Below is a small trained network, with its code and all its weights. Each question gives an input and a class and asks what happens when units are switched off, that is, made to give their printed mean instead of their output.

import numpy as np


def w(rows, s, z=0):
    codes = np.array(rows[::2]) - 128.0
    scale = np.full(codes.shape[1], s)
    scale[-1] = z or s
    return codes * scale


def norm(h):
    return h / np.sqrt((h * h).mean(-1, keepdims=True) + 1e-5)


def f(y):
    return y / 2 * (1 + np.tanh(0.7978845608 * (y + 0.044715 * y**3)))


def log_softmax(a):
    a = a - a.max(-1, keepdims=True)
    return a - np.log(np.exp(a).sum(-1, keepdims=True))


def net(x, mask):
    res = np.array(x, float).reshape(1, 5) / 4 @ E
    u = 0
    for l in range(3):
        y = f(norm(res) @ A[l][:, :-1].T + A[l][:, -1])
        res = res + np.where(mask[u : u + 12], y, B[l][:, -1]) @ B[l][:, :-1]
        u += 12
    return log_softmax(norm(res)[-1] @ U[:, :-1].T + U[:, -1])


A, B = {}, {}
E = w([
[76,195,254,72],'x0',
[243,99,169,113],'x1',
[126,127,128,127],'x2',
[128,127,129,127],'x3',
[146,230,179,234],'x4',
],0.0024)
A[0] = w([
[83,122,95,114,144],'0.n1',
[98,153,107,254,80],'0.n2',
[191,118,170,125,89],'0.n3',
[134,129,103,101,87],'0.n4',
[75,191,142,65,180],'0.n5',
[117,220,201,122,86],'0.n6',
[157,191,183,146,58],'0.n7',
[130,94,177,49,194],'0.n8',
[112,56,124,106,254],'0.n9',
[132,145,135,114,102],'0.n10',
[219,119,157,144,110],'0.n11',
[182,121,193,68,64],'0.n12',
],0.0059,0.0015)
B[0] = w([
[141,100,131,87,149],'0.n1',
[180,223,89,104,189],'0.n2',
[144,94,129,130,166],'0.n3',
[60,93,97,143,118],'0.n4',
[82,46,195,108,228],'0.n5',
[67,66,153,252,254],'0.n6',
[145,73,149,209,189],'0.n7',
[147,177,149,58,234],'0.n8',
[105,88,102,78,200],'0.n9',
[105,125,154,141,128],'0.n10',
[156,13,104,158,188],'0.n11',
[200,192,223,98,200],'0.n12',
],0.004,0.0023)
A[1] = w([
[77,160,115,51,53],'1.n1',
[181,134,55,202,77],'1.n2',
[107,182,67,158,115],'1.n3',
[143,82,27,63,120],'1.n4',
[107,180,93,139,50],'1.n5',
[148,2,143,129,52],'1.n6',
[162,74,33,36,87],'1.n7',
[213,163,85,168,74],'1.n8',
[176,109,199,229,220],'1.n9',
[89,198,99,134,1],'1.n10',
[164,110,128,150,65],'1.n11',
[130,126,127,130,117],'1.n12',
],0.0065,0.0012)
B[1] = w([
[82,57,112,141,150],'1.n1',
[103,117,68,36,163],'1.n2',
[121,254,223,72,138],'1.n3',
[86,143,219,200,200],'1.n4',
[143,183,219,162,119],'1.n5',
[156,206,149,127,175],'1.n6',
[140,156,148,252,217],'1.n7',
[108,54,81,42,153],'1.n8',
[129,106,47,97,252],'1.n9',
[158,132,226,127,121],'1.n10',
[131,99,114,132,130],'1.n11',
[125,122,133,122,126],'1.n12',
],0.0043,0.0036)
A[2] = w([
[161,21,172,190,107],'2.n1',
[99,89,165,27,160],'2.n2',
[80,160,194,213,67],'2.n3',
[185,163,183,2,28],'2.n4',
[173,148,120,172,111],'2.n5',
[235,165,173,227,166],'2.n6',
[103,119,114,169,4],'2.n7',
[147,149,232,131,144],'2.n8',
[115,45,162,107,118],'2.n9',
[229,80,167,64,162],'2.n10',
[129,117,123,150,80],'2.n11',
[149,170,75,174,174],'2.n12',
],0.0069,0.0022)
B[2] = w([
[160,212,170,120,238],'2.n1',
[165,120,123,58,188],'2.n2',
[110,100,71,132,233],'2.n3',
[106,253,88,157,176],'2.n4',
[147,145,141,117,147],'2.n5',
[144,70,180,77,253],'2.n6',
[79,157,82,154,119],'2.n7',
[167,139,42,160,208],'2.n8',
[110,155,144,95,176],'2.n9',
[45,130,99,181,226],'2.n10',
[107,117,123,149,124],'2.n11',
[112,161,149,103,163],'2.n12',
],0.0065,0.0035)
U = w([
[22,108,144,237,141],'0',
[122,241,128,86,197],'1',
[184,100,235,177,216],'2',
[172,66,54,93,25],'3',
[60,70,188,2,4],'4',
],0.013,0.0022)

Each question gives the input, the list of numbers given to net, and the class t.
The units are the neurons (one row each of A and B). Each row of codes is followed by its name. A weight is (code - 128) times the scale printed after its matrix; where a second scale follows, it is the last column's (A, B and U).
mask holds one flag per neuron, layer by layer. A switched-off neuron (its flag False) gives its mean, the last column of its row in B, instead of its output. The means were averaged over made-up inputs and are rounded, as every weight is.
A unit's drop is (log p(t) with every unit on - log p(t) with that unit switched off) / (log p(t) with every unit on - log p(t) with every unit switched off).
The circuit of an input: a set's keep is (log p(t) with only the set's units on - log p(t) with every unit switched off) / (log p(t) with every unit on - log p(t) with every unit switched off). Starting from the 12 units with the biggest drops (on a tie, the unit counted first), units are removed one at a time, each time the one whose removal leaves the highest keep (on an exact tie, the one counted first), for as long as the keep stays at least 0.8.
circuit, biggest first: the units of the circuit, biggest drop first
k most important neurons: the k neurons with the biggest drops, biggest first
top k neurons in layer l: the k neurons of layer l with the biggest drops, biggest first
drop of u: that unit's drop, to one decimal
input [4,4,0,-8,-2], class 1: circuit, biggest first : (2.n4)
input [0,-8,3,0,3], class 1: 2 most important neurons : (0.n2 1.n3)
input [2,-8,-8,-2,-3], class 4: top 2 neurons in layer 2 : (2.n10 2.n2)
input [5,8,4,-2,0], class 1: 2 most important neurons : (2.n4 1.n7)
input [-7,0,-3,-6,0], class 0: 3 most important neurons : (0.n12 2.n2 1.n2)
input [-7,-1,-7,1,-6], class 0: 2 most important neurons : (0.n12 1.n4)
input [7,2,5,-4,-4], class 1: top 2 neurons in layer 2 : (2.n4 2.n6)
input [-5,1,3,8,8], class 3: circuit, biggest first : (1.n8 1.n9)
input [2,-8,-3,-1,-3], class 4: circuit, biggest first : (2.n10 2.n4)
input [-1,0,0,-1,2], class 1: top 4 neurons in layer 1 : (1.n3 1.n5 1.n1 1.n10)
input [-6,3,4,7,-1], class 2: 2 most important neurons : (1.n4 1.n7)
input [-8,0,4,4,-4], class 0: 2 most important neurons : (0.n12 1.n4)
input [-6,5,6,-5,-1], class 2: top 2 neurons in layer 1 : (1.n7 1.n4)
input [6,7,-1,-1,-4], class 1: most important neuron : (2.n4)
input [0,-1,-6,-3,-5], class 0: 2 most important neurons : (1.n7 1.n4)
input [-8,4,-6,2,-2], class 2: top 2 neurons in layer 1 : (1.n7 1.n4)
input [5,-2,5,-7,6], class 0: 2 most important neurons : (0.n6 2.n3)
input [-1,3,1,3,1], class 3: 2 most important neurons : (0.n5 1.n2)
input [2,-6,-6,-6,-1], class 4: top 2 neurons in layer 1 : (1.n7 1.n4)
input [5,-4,-8,4,2], class 0: circuit, biggest first : (0.n6)
input [-7,2,-2,-4,-3], class 2: top 2 neurons in layer 2 : (2.n10 2.n6)
input [7,8,5,-5,-1], class 1: top 2 neurons in layer 1 : (1.n7 1.n4)
input [7,5,-5,2,-1], class 1: 2 most important neurons : (1.n7 2.n4)
input [-5,7,-6,-4,-1], class 2: 2 most important neurons : (1.n7 1.n4)
input [-8,4,-4,3,-3], class 2: top 2 neurons in layer 1 : (1.n4 1.n7)
input [-3,3,5,-6,-6], class 2: drop of 0.n9 : 0.0
input [0,-1,6,-4,-4], class 0: drop of 1.n7 : 1.7
